Below is a small trained network, with its code and all its weights. Each question gives an input and a class and asks what happens when units are switched off, that is, made to give their printed mean instead of their output.

import numpy as np


def w(rows, s, z=0):
    codes = np.array(rows[::2]) - 128.0
    scale = np.full(codes.shape[1], s)
    scale[-1] = z or s
    return codes * scale


def norm(h):
    return h / np.sqrt((h * h).mean(-1, keepdims=True) + 1e-5)


def f(y):
    return np.maximum(y, 0)


def log_softmax(a):
    a = a - a.max(-1, keepdims=True)
    return a - np.log(np.exp(a).sum(-1, keepdims=True))


def net(x, mask):
    res = np.array(x, float).reshape(1, 4) / 4 @ E
    u = 0
    for l in range(3):
        y = f(norm(res) @ A[l][:, :-1].T + A[l][:, -1])
        res = res + np.where(mask[u : u + 12], y, B[l][:, -1]) @ B[l][:, :-1]
        u += 12
    return log_softmax(norm(res)[-1] @ U[:, :-1].T + U[:, -1])


A, B = {}, {}
E = w([
[116,100,220,182,145,158,183,29,171],'x0',
[122,133,122,132,132,128,132,136,134],'x1',
[81,114,105,65,188,138,83,103,181],'x2',
[95,255,177,118,161,180,100,104,60],'x3',
],0.0081)
A[0] = w([
[169,134,107,221,106,164,186,179,93,202],'0.n0',
[139,73,190,167,102,122,185,75,220,86],'0.n1',
[155,182,162,153,96,152,158,189,31,91],'0.n2',
[143,124,205,200,181,166,219,96,103,39],'0.n3',
[171,76,129,183,78,80,192,184,133,34],'0.n4',
[161,18,76,118,108,103,121,186,199,138],'0.n5',
[76,146,101,96,153,188,69,118,131,33],'0.n6',
[99,117,253,218,179,183,164,41,168,3],'0.n7',
[2,124,96,5,221,105,100,92,236,189],'0.n8',
[124,8,161,193,101,96,197,48,248,107],'0.n9',
[169,110,166,149,201,147,115,146,101,80],'0.n10',
[228,31,27,116,79,59,148,202,178,135],'0.n11',
],0.0063,0.0047)
B[0] = w([
[140,122,169,110,99,35,128,146,56,203],'0.n0',
[208,146,151,108,121,141,143,175,120,203],'0.n1',
[104,57,184,200,123,116,78,181,151,190],'0.n2',
[155,169,43,71,94,112,154,127,112,185],'0.n3',
[177,172,94,87,64,110,152,127,98,172],'0.n4',
[64,102,108,175,164,143,137,79,85,217],'0.n5',
[154,182,128,79,142,99,113,133,133,157],'0.n6',
[6,114,55,156,106,74,136,67,105,215],'0.n7',
[121,71,128,140,233,205,95,111,165,254],'0.n8',
[255,79,161,117,159,155,116,233,160,243],'0.n9',
[134,152,104,118,93,156,139,135,165,132],'0.n10',
[49,180,138,159,110,111,133,58,104,241],'0.n11',
],0.0079,0.0084)
A[1] = w([
[181,136,158,146,76,117,143,105,157,78],'1.n0',
[179,71,72,92,127,171,93,144,180,58],'1.n1',
[110,124,90,164,113,111,196,126,82,57],'1.n2',
[102,192,84,136,5,64,168,78,119,35],'1.n3',
[101,128,84,90,181,182,84,90,168,110],'1.n4',
[156,130,150,73,150,142,55,244,113,96],'1.n5',
[189,159,164,138,145,144,65,255,113,143],'1.n6',
[91,85,102,152,162,156,160,63,166,103],'1.n7',
[85,152,60,102,191,169,86,82,187,114],'1.n8',
[111,144,129,197,56,91,108,142,56,93],'1.n9',
[160,175,134,24,156,161,102,139,189,1],'1.n10',
[86,181,90,174,50,103,134,134,67,75],'1.n11',
],0.008,0.0053)
B[1] = w([
[133,187,149,77,115,94,132,163,88,151],'1.n0',
[158,121,156,238,202,195,159,114,135,171],'1.n1',
[102,183,204,127,123,93,122,104,127,176],'1.n2',
[103,149,211,186,255,127,184,100,165,203],'1.n3',
[160,119,104,80,50,95,170,162,62,239],'1.n4',
[201,154,193,189,102,146,53,142,217,210],'1.n5',
[157,84,89,113,118,198,59,168,196,243],'1.n6',
[66,151,69,108,128,86,52,125,88,209],'1.n7',
[169,113,95,92,54,132,156,153,62,255],'1.n8',
[75,135,173,143,173,181,104,85,193,252],'1.n9',
[183,178,171,111,55,42,203,213,140,152],'1.n10',
[173,148,196,148,169,119,134,73,200,229],'1.n11',
],0.0079,0.007)
A[2] = w([
[5,126,9,64,74,93,157,116,81,40],'2.n0',
[2,106,15,97,99,127,124,79,31,41],'2.n1',
[224,154,148,120,41,88,192,229,132,54],'2.n2',
[57,161,51,29,61,97,147,59,69,92],'2.n3',
[226,127,106,149,27,82,225,168,148,45],'2.n4',
[154,146,172,88,73,166,39,190,129,79],'2.n5',
[30,164,173,152,130,67,196,47,113,64],'2.n6',
[240,184,125,33,70,101,167,244,108,74],'2.n7',
[50,140,6,139,96,125,55,69,60,123],'2.n8',
[177,78,147,132,141,198,134,192,185,2],'2.n9',
[221,132,67,44,39,162,57,240,130,62],'2.n10',
[199,123,130,83,27,112,148,206,131,27],'2.n11',
],0.0081,0.0068)
B[2] = w([
[27,13,92,55,159,89,18,217,166,206],'2.n0',
[36,21,115,46,118,38,10,164,125,226],'2.n1',
[123,215,119,48,53,165,26,154,49,198],'2.n2',
[41,68,91,164,187,199,27,174,208,209],'2.n3',
[110,213,118,18,22,122,59,124,20,175],'2.n4',
[164,167,130,118,45,192,121,128,121,214],'2.n5',
[118,183,160,161,198,52,254,47,97,218],'2.n6',
[192,174,19,63,80,161,211,113,41,223],'2.n7',
[70,65,139,40,54,46,58,175,86,224],'2.n8',
[87,115,84,203,187,107,214,109,172,188],'2.n9',
[146,170,174,139,130,55,243,65,64,255],'2.n10',
[197,159,83,62,29,49,230,107,33,180],'2.n11',
],0.009,0.0077)
U = w([
[79,227,198,205,189,33,216,53,126,211],'0',
[248,199,50,53,30,141,198,195,39,173],'1',
[42,26,40,47,139,30,41,181,81,109],'2',
[229,28,41,213,234,205,216,197,206,48],'3',
[185,201,192,221,67,226,28,196,233,3],'4',
],0.013,0.0043)

Each question gives the input, the list of numbers given to net, and the class t.
The units are the neurons (one row each of A and B). Each row of codes is followed by its name. A weight is (code - 128) times the scale printed after its matrix; where a second scale follows, it is the last column's (A, B and U).
mask holds one flag per neuron, layer by layer. A switched-off neuron (its flag False) gives its mean, the last column of its row in B, instead of its output. The means were averaged over made-up inputs and are rounded, as every weight is.
A unit's drop is (log p(t) with every unit on - log p(t) with that unit switched off) / (log p(t) with every unit on - log p(t) with every unit switched off).
unit that matters most: the unit with the biggest drop
top k neurons: the k neurons with the biggest drops, biggest first
k most important neurons of layer l: the k neurons of layer l with the biggest drops, biggest first
drop when u is switched off: that unit's drop, to one decimal
input [7,4,-8,-6], class 1: unit that matters most : 0.n9
input [1,3,-4,-8], class 1: top 3 neurons : (0.n9; 0.n7; 0.n1)
input [7,5,6,0], class 3: top 2 neurons : (0.n9; 0.n11)
input [-7,-7,-5,-1], class 0: top 2 neurons : (0.n9; 0.n11)
input [1,-1,-3,-5], class 1: top 2 neurons : (0.n9; 0.n7)
input [1,3,5,-3], class 3: 2 most important neurons of layer 0 : (0.n9; 0.n7)
input [0,2,-1,-7], class 0: top 2 neurons : (0.n11; 0.n5)
input [-1,-3,-5,1], class 4: 2 most important neurons of layer 0 : (0.n2; 0.n7)
input [8,7,-4,0], class 1: 2 most important neurons of layer 0 : (0.n9; 0.n1)
input [0,3,-8,6], class 4: top 3 neurons : (0.n2; 0.n11; 0.n7)
input [-6,-7,1,6], class 1: top 2 neurons : (0.n0; 0.n11)
input [1,-8,1,-8], class 3: top 3 neurons : (0.n9; 0.n5; 1.n4)
input [4,-4,1,8], class 2: top 2 neurons : (0.n0; 0.n11)
input [-4,6,-6,0], class 0: top 2 neurons : (0.n9; 0.n11)
input [-4,-1,0,-5], class 0: 2 most important neurons of layer 0 : (0.n8; 0.n11)
input [-4,-5,8,4], class 1: unit that matters most : 0.n7
input [1,-5,2,-8], class 3: top 2 neurons : (0.n9; 0.n7)
input [1,-6,-4,5], class 0: drop when 0.n9 is switched off : 3.7
input [8,-6,4,-3], class 3: drop when 0.n9 is switched off : 1.2
input [6,-5,2,-2], class 3: drop when 0.n9 is switched off : 1.0
